Below are the code and all the weights of a small trained network. Each question names an input and a class and asks about switching units off, where a switched-off unit gives its printed mean instead of its output.

import numpy as np


def w(rows, s, z=0):
    codes = np.array(rows[::2]) - 128.0
    scale = np.full(codes.shape[1], s)
    scale[-1] = z or s
    return codes * scale


def f(y):
    return y / 2 * (1 + np.tanh(0.7978845608 * (y + 0.044715 * y**3)))


def log_softmax(a):
    a = a - a.max(-1, keepdims=True)
    return a - np.log(np.exp(a).sum(-1, keepdims=True))


def net(x, mask):
    res = np.array(x, float).reshape(1, 4) / 4 @ E
    y = f(res @ A[0][:, :-1].T + A[0][:, -1])
    res = res + np.where(mask, y, B[0][:, -1]) @ B[0][:, :-1]
    return log_softmax(res[-1] @ U[:, :-1].T + U[:, -1])


A, B = {}, {}
E = w([
[24,162,180,53,47,233,250,63,241,146,17,62],'x0',
[155,195,39,127,124,130,172,239,64,34,233,41],'x1',
[132,255,102,229,20,134,172,47,141,140,190,161],'x2',
[148,78,88,232,135,38,139,94,86,25,147,211],'x3',
],0.0059)
A[0] = w([
[44,172,159,71,62,185,188,116,202,147,68,92,234],'N1',
[140,96,146,115,153,133,82,135,134,141,105,146,137],'N2',
[180,59,119,136,233,67,73,152,80,91,165,149,254],'N3',
[166,138,91,212,117,43,92,118,78,57,174,182,198],'N4',
[46,140,179,127,121,182,156,59,254,171,56,151,216],'N5',
[127,32,155,72,205,138,83,199,87,130,92,145,191],'N6',
[141,162,71,114,117,167,140,190,86,130,234,111,253],'N7',
],0.0073,0.0027)
B[0] = w([
[63,160,178,179,98,237,193,198,205,36,74,145,248],'N1',
[112,121,137,63,142,158,87,108,166,151,91,135,143],'N2',
[123,25,15,105,181,22,118,126,159,134,118,98,217],'N3',
[237,48,51,207,181,88,188,135,10,173,179,218,223],'N4',
[60,111,215,148,14,190,126,34,205,133,73,254,246],'N5',
[121,87,98,77,139,102,62,116,172,62,54,39,186],'N6',
[199,176,106,102,163,136,140,214,85,142,203,69,204],'N7',
],0.0075,0.012)
U = w([
[44,131,202,161,80,178,182,115,190,72,73,176,146],'0',
[125,134,199,131,79,104,38,51,154,254,129,201,183],'1',
[135,242,149,91,128,162,142,172,129,116,173,55,95],'2',
[120,73,103,53,158,42,62,122,167,109,79,77,186],'3',
[167,103,100,200,164,64,202,131,59,166,171,193,1],'4',
],0.0078,0.00034)

Each question gives the input, the list of numbers given to net, and the class t.
The units are the neurons (one row each of A and B). Each row of codes is followed by its name. A weight is (code - 128) times the scale printed after its matrix; where a second scale follows, it is the last column's (A, B and U).
mask holds one flag per neuron, in row order. A switched-off neuron (its flag False) gives its mean, the last column of its row in B, instead of its output. The means were averaged over made-up inputs and are rounded, as every weight is.
A unit's drop is (log p(t) with every unit on - log p(t) with that unit switched off) / (log p(t) with every unit on - log p(t) with every unit switched off).
The circuit of an input: a set's keep is (log p(t) with only the set's units on - log p(t) with every unit switched off) / (log p(t) with every unit on - log p(t) with every unit switched off). Starting from all 7 units, units are removed one at a time, each time the one whose removal leaves the highest keep (on an exact tie, the one counted first), for as long as the keep stays at least 0.8.
units of the circuit, in order: the units of the circuit, biggest drop first
k most important neurons: the k neurons with the biggest drops, biggest first
drop of u: that unit's drop, to one decimal
input [-1,-4,-2,-1], class 3: units of the circuit, in order => (N1, N6)
input [-5,5,-1,-6], class 3: most important neuron => (N3)
input [5,7,5,3], class 2: 2 most important neurons => (N5, N7)
input [6,8,1,3], class 2: 2 most important neurons => (N5, N7)
input [-4,-8,5,2], class 4: 2 most important neurons => (N4, N5)
input [1,4,-5,-5], class 2: units of the circuit, in order => (N3, N5)
input [-4,-1,6,-7], class 2: 4 most important neurons => (N5, N4, N3, N7)
input [7,7,-6,7], class 2: units of the circuit, in order => (N5, N3)
input [-6,-6,5,-3], class 4: 3 most important neurons => (N5, N4, N6)
input [1,5,8,0], class 4: 3 most important neurons => (N4, N1, N6)
input [-1,-7,-2,2], class 1: 2 most important neurons => (N1, N5)
input [1,-8,-5,8], class 3: 2 most important neurons => (N6, N1)
input [-8,-2,-5,2], class 3: 2 most important neurons => (N6, N3)
input [0,-7,7,8], class 4: units of the circuit, in order => (N4)
input [-1,-3,2,3], class 4: drop of N1 => 0.1
input [6,7,7,7], class 4: drop of N5 => 0.1
input [1,5,-2,-7], class 2: drop of N4 => 0.0
